Below is a small trained network, with its code and all its weights. Each question gives an input and a target symbol and asks what happens when units are switched off, that is, made to give their printed mean instead of their output.

import numpy as np


def w(rows, s, z=0):
    codes = np.array(rows[::2]) - 128.0
    scale = np.full(codes.shape[1], s)
    scale[-1] = z or s
    return codes * scale


def f(y):
    return y / 2 * (1 + np.tanh(0.7978845608 * (y + 0.044715 * y**3)))


def softmax(a):
    e = np.exp(a - a.max(-1, keepdims=True))
    return e / e.sum(-1, keepdims=True)


def log_softmax(a):
    a = a - a.max(-1, keepdims=True)
    return a - np.log(np.exp(a).sum(-1, keepdims=True))


def net(x, mask):
    ids = ['βδεζηθλμξπω'.index(c) for c in x.split()]
    T = len(ids)
    res = E[ids] + P[:T]
    r = res
    for j in range(2):
        rows = slice(3 * j, 3 * j + 3)
        q, k, v = (r @ M[0][rows].T for M in (Q, K, V))
        z = softmax(np.where(np.tri(T) > 0, q @ k.T / 3**0.5, -1e9)) @ v
        o = O[0][rows]
        res = res + np.where(mask[j], z, o[:, -1]) @ o[:, :-1]
    y = f(res @ A[0][:, :-1].T + A[0][:, -1])
    res = res + np.where(mask[2:18], y, B[0][:, -1]) @ B[0][:, :-1]
    return log_softmax(res[-1] @ U[:, :-1].T + U[:, -1])


Q, K, V, O, A, B = {}, {}, {}, {}, {}, {}
E = w([
[125,67,188],'β',
[144,86,180],'δ',
[165,114,82],'ε',
[189,121,154],'ζ',
[83,149,83],'η',
[162,96,97],'θ',
[194,124,155],'λ',
[185,120,156],'μ',
[186,120,157],'ξ',
[168,113,84],'π',
[165,119,6],'ω',
],0.017)
P = w([
[29,223,107],'0',
[63,168,117],'1',
[100,143,123],'2',
[127,120,124],'3',
[144,97,125],'4',
[161,77,128],'5',
[178,61,128],'6',
[194,45,124],'7',
[212,30,121],'8',
[232,19,115],'9',
[254,7,109],'10',
],0.0071)
Q[0] = w([
[118,202,134],'h1',
[32,188,43],'h1',
[4,101,107],'h1',
[8,232,37],'h2',
[111,50,136],'h2',
[241,56,207],'h2',
],0.016)
K[0] = w([
[60,101,137],'h1',
[26,251,106],'h1',
[114,253,172],'h1',
[57,243,155],'h2',
[225,104,92],'h2',
[167,30,113],'h2',
],0.015)
V[0] = w([
[178,157,152],'h1',
[14,58,80],'h1',
[161,80,254],'h1',
[138,107,184],'h2',
[183,212,7],'h2',
[32,73,138],'h2',
],0.0098)
O[0] = w([
[124,151,155,150],'h1',
[139,75,62,78],'h1',
[157,241,127,133],'h1',
[155,118,146,104],'h2',
[11,100,82,252],'h2',
[199,189,137,35],'h2',
],0.012,0.0038)
A[0] = w([
[121,146,117,58],'n1',
[79,104,248,87],'n2',
[52,163,174,63],'n3',
[110,124,175,91],'n4',
[132,135,115,160],'n5',
[132,124,82,60],'n6',
[141,104,134,162],'n7',
[104,174,36,68],'n8',
[76,210,225,20],'n9',
[151,201,33,51],'n10',
[70,110,225,123],'n11',
[160,135,190,1],'n12',
[94,107,165,209],'n13',
[97,192,122,155],'n14',
[142,202,29,175],'n15',
[128,161,82,136],'n16',
],0.014,0.0063)
B[0] = w([
[100,71,156,92],'n1',
[85,66,235,177],'n2',
[82,59,102,142],'n3',
[131,67,169,122],'n4',
[134,149,118,156],'n5',
[186,154,119,196],'n6',
[165,142,118,195],'n7',
[148,142,188,232],'n8',
[144,29,3,221],'n9',
[61,106,194,112],'n10',
[84,191,218,172],'n11',
[45,126,122,190],'n12',
[156,215,133,254],'n13',
[198,135,130,143],'n14',
[75,183,114,172],'n15',
[92,126,113,140],'n16',
],0.019,0.0043)
U = w([
[74,203,24,255],'β',
[254,118,23,189],'δ',
[169,113,128,87],'ε',
[134,77,95,51],'ζ',
[147,94,94,40],'η',
[246,164,184,167],'θ',
[127,67,95,45],'λ',
[137,90,99,40],'μ',
[136,88,95,34],'ξ',
[179,120,138,123],'π',
[66,136,113,59],'ω',
],0.0087,0.0036)

Each question gives the input, a string of symbols that net reads in full, and the target symbol t.
The units are the heads (3 rows each of Q, K, V and O) and the neurons (one row each of A and B). Each row of codes is followed by its name. A weight is (code - 128) times the scale printed after its matrix; where a second scale follows, it is the last column's (O, A, B and U).
mask holds one flag per unit, heads first, then neurons. A switched-off unit (its flag False) gives its mean, the last column of its rows in O or B, instead of its output. The means were averaged over made-up inputs and are rounded, as every weight is.
A unit's drop is (log p(t) with every unit on - log p(t) with that unit switched off) / (log p(t) with every unit on - log p(t) with every unit switched off).
The circuit of an input: a set's keep is (log p(t) with only the set's units on - log p(t) with every unit switched off) / (log p(t) with every unit on - log p(t) with every unit switched off). Starting from the 12 units with the biggest drops (on a tie, the unit counted first), units are removed one at a time, each time the one whose removal leaves the highest keep (on an exact tie, the one counted first), for as long as the keep stays at least 0.8.
circuit, biggest first: the units of the circuit, biggest drop first
k most important neurons: the k neurons with the biggest drops, biggest first
which heads matter: for each layer, one digit per head in row order, 1 if its drop is at least 0.15 and else 0, layers parted by /
input ζ ω ω θ ζ ξ ξ β π, target β: circuit, biggest first => (h1, n15)
input θ θ λ, target θ: circuit, biggest first => (n9)
input ω λ β ω, target δ: circuit, biggest first => (h1, n6, n7)
input θ θ η θ, target δ: circuit, biggest first => (n11, n2)
input ε θ θ ε θ θ δ δ δ, target δ: circuit, biggest first => (h1, n9)
input δ π ω θ θ η θ ω ζ η, target δ: 3 most important neurons => (n11, n12, n2)
input δ δ π ω θ ω λ, target ω: circuit, biggest first => (h2, n11, h1)
input θ θ π δ ζ, target δ: circuit, biggest first => (h1, n9)
input η ε ε, target δ: 2 most important neurons => (n11, n6)
input λ ε λ θ ζ δ ζ, target δ: circuit, biggest first => (n9, h1)
input ω β ζ η β ξ, target β: which heads matter => 11
input ω λ θ δ ξ, target δ: which heads matter => 10
input θ λ ε λ ω ω θ ξ, target θ: which heads matter => 10
input μ θ λ λ θ ω λ ω ω β, target ω: which heads matter => 01
input θ β ζ, target β: 4 most important neurons => (n12, n15, n2, n8)
input ω δ δ π λ β, target λ: 4 most important neurons => (n9, n12, n2, n13)
input μ θ θ η δ π β λ, target β: most important neuron => (n12)
input θ ξ μ μ ζ ω ξ, target ω: which heads matter => 01
input μ ζ η δ ζ π θ ω ω β π, target β: which heads matter => 11
input ω μ ω, target δ: which heads matter => 10
input θ θ β, target θ: circuit, biggest first => (h2)
input θ β θ θ ξ, target θ: which heads matter => 00
input δ η δ θ π β β ε, target β: which heads matter => 10
input λ λ θ θ μ, target θ: which heads matter => 00
input δ θ η ω β, target ω: 2 most important neurons => (n3, n11)
input η η θ λ θ δ ε θ η θ β, target θ: which heads matter => 00
input δ ω β μ, target β: which heads matter => 10
input ξ π ε θ δ η β β, target β: which heads matter => 11
input ζ π δ δ, target δ: which heads matter => 11
